Here is a tiny trained network, its code and every weight. The questions are about switching its units off for an input and a class, where a switched-off unit gives its printed mean instead of its output.

import numpy as np


def w(rows, s, z=0):
    codes = np.array(rows[::2]) - 128.0
    scale = np.full(codes.shape[1], s)
    scale[-1] = z or s
    return codes * scale


def f(y):
    return np.maximum(y, 0)


def log_softmax(a):
    a = a - a.max(-1, keepdims=True)
    return a - np.log(np.exp(a).sum(-1, keepdims=True))


def net(x, mask):
    res = np.array(x, float).reshape(1, 8) / 4 @ E
    y = f(res @ A[0][:, :-1].T + A[0][:, -1])
    res = res + np.where(mask, y, B[0][:, -1]) @ B[0][:, :-1]
    return log_softmax(res[-1] @ U[:, :-1].T + U[:, -1])


A, B = {}, {}
E = w([
[86,75,70,178,179,73,194,200],'x0',
[137,71,206,157,168,254,201,127],'x1',
[225,7,71,148,214,196,75,187],'x2',
[139,106,190,95,98,147,121,43],'x3',
[114,185,104,66,101,149,170,185],'x4',
[233,197,34,93,225,174,107,89],'x5',
[47,183,109,99,125,201,136,57],'x6',
[240,191,97,186,103,74,55,105],'x7',
],0.0056)
A[0] = w([
[108,77,109,192,144,172,148,147,233],'neuron 1',
[86,173,144,190,76,60,81,129,213],'neuron 2',
[201,91,95,115,159,93,98,175,230],'neuron 3',
[178,150,42,168,133,76,95,64,179],'neuron 4',
[144,144,100,87,209,144,95,2,185],'neuron 5',
[172,79,137,228,157,138,74,137,169],'neuron 6',
[114,57,132,147,98,137,91,179,54],'neuron 7',
[179,146,158,145,194,176,146,136,63],'neuron 8',
[65,153,157,126,42,55,152,151,231],'neuron 9',
[162,114,121,175,119,155,163,113,73],'neuron 10',
[99,148,121,115,214,143,221,198,209],'neuron 11',
[81,98,104,102,117,108,136,172,62],'neuron 12',
[41,157,162,74,93,121,98,74,254],'neuron 13',
[134,164,153,94,80,222,189,91,72],'neuron 14',
[149,74,164,156,127,119,46,125,254],'neuron 15',
[155,13,160,87,72,103,124,164,198],'neuron 16',
],0.0092,0.0032)
B[0] = w([
[92,47,103,139,167,97,165,152,196],'neuron 1',
[110,93,95,104,94,103,81,182,237],'neuron 2',
[81,98,128,91,133,91,98,132,227],'neuron 3',
[78,143,133,87,106,57,125,143,237],'neuron 4',
[52,119,134,50,97,167,166,148,227],'neuron 5',
[87,80,125,122,192,116,82,129,212],'neuron 6',
[149,115,78,124,205,106,104,158,160],'neuron 7',
[133,121,97,174,151,178,127,94,172],'neuron 8',
[99,62,41,242,47,104,111,154,255],'neuron 9',
[180,82,126,133,146,135,152,163,147],'neuron 10',
[97,91,86,142,33,118,129,241,204],'neuron 11',
[117,99,134,168,144,110,2,127,159],'neuron 12',
[84,110,108,169,52,103,167,154,251],'neuron 13',
[104,159,106,122,79,178,151,132,194],'neuron 14',
[151,75,102,146,127,113,129,116,206],'neuron 15',
[188,66,103,135,190,149,188,138,196],'neuron 16',
],0.0086,0.0088)
U = w([
[197,142,178,146,176,169,220,106,28],'0',
[74,203,121,63,99,148,172,120,165],'1',
[188,125,216,254,62,100,159,90,80],'2',
[202,40,142,154,236,191,76,139,140],'3',
[104,135,158,59,160,41,46,139,9],'4',
[152,187,119,204,159,211,128,155,2],'5',
[72,36,79,157,88,98,63,217,248],'6',
],0.0072,0.0032)

Each question gives the input, the list of numbers given to net, and the class t.
The units are the neurons (one row each of A and B). Each row of codes is followed by its name. A weight is (code - 128) times the scale printed after its matrix; where a second scale follows, it is the last column's (A, B and U).
mask holds one flag per neuron, in row order. A switched-off neuron (its flag False) gives its mean, the last column of its row in B, instead of its output. The means were averaged over made-up inputs and are rounded, as every weight is.
A unit's drop is (log p(t) with every unit on - log p(t) with that unit switched off) / (log p(t) with every unit on - log p(t) with every unit switched off).
The circuit of an input: a set's keep is (log p(t) with only the set's units on - log p(t) with every unit switched off) / (log p(t) with every unit on - log p(t) with every unit switched off). Starting from the 12 units with the biggest drops (on a tie, the unit counted first), units are removed one at a time, each time the one whose removal leaves the highest keep (on an exact tie, the one counted first), for as long as the keep stays at least 0.8.
circuit, biggest first: the units of the circuit, biggest drop first
unit that matters most: the unit with the biggest drop
top k neurons: the k neurons with the biggest drops, biggest first
drop when u is switched off: that unit's drop, to one decimal
input [5,2,0,3,7,8,-2,8], class 4: circuit, biggest first	neuron 9; neuron 13; neuron 4
input [4,2,7,6,-2,-2,-8,-8], class 3: circuit, biggest first	neuron 16; neuron 9
input [-8,-8,-4,-4,3,7,-2,5], class 1: circuit, biggest first	neuron 5; neuron 9; neuron 11
input [-2,7,-2,3,-1,6,2,2], class 1: unit that matters most	neuron 5
input [-2,4,5,6,5,1,5,-6], class 1: circuit, biggest first	neuron 9; neuron 14; neuron 2
input [7,1,7,2,-4,-6,-3,-4], class 3: top 3 neurons	neuron 16; neuron 9; neuron 13
input [-2,-3,5,-7,-5,8,1,8], class 4: top 2 neurons	neuron 9; neuron 4
input [-1,3,8,-3,-8,0,4,-5], class 3: top 2 neurons	neuron 9; neuron 13
input [6,6,8,4,7,-2,0,7], class 3: top 2 neurons	neuron 9; neuron 13
input [2,-5,-4,-3,-1,7,-2,6], class 4: drop when neuron 9 is switched off	0.2
input [-5,-6,6,3,-6,-5,-4,-5], class 3: drop when neuron 3 is switched off	0.0
input [2,-5,-1,-2,2,8,-8,4], class 4: drop when neuron 4 is switched off	0.1
